Below are the code and all the weights of a small trained network. Each question names an input and a class and asks about switching units off, where a switched-off unit gives its printed mean instead of its output.

import numpy as np


def w(rows, s, z=0):
    codes = np.array(rows[::2]) - 128.0
    scale = np.full(codes.shape[1], s)
    scale[-1] = z or s
    return codes * scale


def f(y):
    return y / 2 * (1 + np.tanh(0.7978845608 * (y + 0.044715 * y**3)))


def log_softmax(a):
    a = a - a.max(-1, keepdims=True)
    return a - np.log(np.exp(a).sum(-1, keepdims=True))


def net(x, mask):
    res = np.array(x, float).reshape(1, 7) / 4 @ E
    y = f(res @ A[0][:, :-1].T + A[0][:, -1])
    res = res + np.where(mask, y, B[0][:, -1]) @ B[0][:, :-1]
    return log_softmax(res[-1] @ U[:, :-1].T + U[:, -1])


A, B = {}, {}
E = w([
[52,154,104,122,151,180,191,167,173],'x0',
[115,188,13,51,101,52,170,55,108],'x1',
[132,122,123,132,128,126,130,127,132],'x2',
[124,139,135,120,126,132,124,131,123],'x3',
[65,175,127,245,178,67,116,144,71],'x4',
[104,132,212,151,86,93,176,67,155],'x5',
[125,183,104,157,158,141,69,49,199],'x6',
],0.011)
A[0] = w([
[109,100,146,73,84,96,190,178,82,82],'N0',
[159,92,101,117,83,107,183,185,66,88],'N1',
[134,122,21,80,160,181,87,175,112,111],'N2',
[86,133,188,123,58,108,212,55,185,117],'N3',
[116,143,37,30,82,86,174,45,108,23],'N4',
[145,107,61,118,193,142,89,159,136,79],'N5',
[113,107,136,147,96,102,174,173,37,125],'N6',
[79,131,113,127,145,148,181,174,190,117],'N7',
[117,186,93,154,166,131,47,39,201,121],'N8',
[86,198,95,118,160,172,224,144,174,126],'N9',
[181,91,121,1,45,184,143,108,188,3],'N10',
[207,117,134,130,55,75,30,66,43,81],'N11',
[119,201,83,144,160,41,166,127,88,84],'N12',
],0.0083,0.0031)
B[0] = w([
[155,163,94,108,120,178,145,49,172,194],'N0',
[119,178,109,68,95,213,108,44,143,189],'N1',
[124,111,100,177,19,60,62,142,62,204],'N2',
[131,124,126,158,28,42,35,105,3,214],'N3',
[94,36,254,102,146,197,38,178,148,253],'N4',
[146,112,124,177,43,127,98,144,63,169],'N5',
[118,184,59,117,116,234,170,44,180,189],'N6',
[231,140,146,21,142,76,153,203,128,181],'N7',
[161,183,66,82,83,237,150,38,178,225],'N8',
[244,103,126,85,164,48,229,189,129,210],'N9',
[21,134,53,249,252,111,164,110,111,246],'N10',
[223,154,102,77,184,33,208,240,186,215],'N11',
[80,106,207,191,191,143,71,142,186,212],'N12',
],0.0074,0.011)
U = w([
[155,165,95,77,85,216,157,65,164,132],'0',
[207,123,130,61,157,56,183,186,150,36],'1',
[126,51,240,137,153,214,82,179,156,125],'2',
[52,147,90,200,228,110,156,120,108,251],'3',
[137,129,121,146,2,76,105,127,44,5],'4',
],0.017,0.0022)

Each question gives the input, the list of numbers given to net, and the class t.
The units are the neurons (one row each of A and B). Each row of codes is followed by its name. A weight is (code - 128) times the scale printed after its matrix; where a second scale follows, it is the last column's (A, B and U).
mask holds one flag per neuron, in row order. A switched-off neuron (its flag False) gives its mean, the last column of its row in B, instead of its output. The means were averaged over made-up inputs and are rounded, as every weight is.
A unit's drop is (log p(t) with every unit on - log p(t) with that unit switched off) / (log p(t) with every unit on - log p(t) with every unit switched off).
The circuit of an input: a set's keep is (log p(t) with only the set's units on - log p(t) with every unit switched off) / (log p(t) with every unit on - log p(t) with every unit switched off). Starting from the 12 units with the biggest drops (on a tie, the unit counted first), units are removed one at a time, each time the one whose removal leaves the highest keep (on an exact tie, the one counted first), for as long as the keep stays at least 0.8.
units of the circuit, in order: the units of the circuit, biggest drop first
unit that matters most: the unit with the biggest drop
k most important neurons: the k neurons with the biggest drops, biggest first
drop when u is switched off: that unit's drop, to one decimal
input [-7,-6,3,-2,8,-1,-6], class 3: unit that matters most => N4
input [-5,-6,-3,-5,-8,7,-4], class 3: 2 most important neurons => [N10, N4]
input [-5,0,2,1,-4,-7,-1], class 4: 4 most important neurons => [N2, N5, N9, N7]
input [4,6,3,2,4,1,-2], class 2: units of the circuit, in order => [N4, N12]
input [-2,6,0,1,1,3,5], class 2: 2 most important neurons => [N4, N12]
input [4,-7,-4,8,-6,-8,-8], class 0: units of the circuit, in order => [N4, N1]
input [-3,-5,-3,-1,-6,1,-5], class 3: units of the circuit, in order => [N10, N4]
input [-4,8,-4,3,7,1,-6], class 2: units of the circuit, in order => [N12, N4]
input [3,-1,8,2,-2,2,0], class 1: 2 most important neurons => [N4, N2]
input [7,6,4,6,-6,-7,-4], class 1: 4 most important neurons => [N9, N7, N3, N12]
input [2,-4,3,-8,-2,-4,5], class 0: 2 most important neurons => [N4, N3]
input [7,-4,-8,-6,-2,2,-6], class 1: 2 most important neurons => [N7, N8]
input [-5,6,-5,-7,2,-4,-5], class 2: 4 most important neurons => [N4, N12, N8, N9]
input [-3,1,-1,4,-8,-8,-8], class 0: 3 most important neurons => [N1, N0, N3]
input [-8,-5,-6,-4,-1,4,-8], class 0: unit that matters most => N6
input [-3,2,-7,-5,-2,5,2], class 4: 2 most important neurons => [N3, N9]
input [5,6,3,0,-1,0,0], class 2: 2 most important neurons => [N4, N11]
input [3,5,-7,4,4,-2,-6], class 0: 2 most important neurons => [N6, N10]
input [2,-5,-5,-3,0,-7,-3], class 4: 2 most important neurons => [N4, N2]
input [-1,2,-8,-1,3,7,6], class 4: units of the circuit, in order => [N3]
input [-2,-4,6,6,-3,-6,2], class 4: units of the circuit, in order => [N4, N2]
input [2,1,1,-1,-6,4,5], class 3: drop when N10 is switched off => 1.0
input [-2,6,2,0,6,8,7], class 4: drop when N1 is switched off => 0.4
input [-4,4,5,7,-8,-5,-3], class 3: drop when N0 is switched off => 0.0
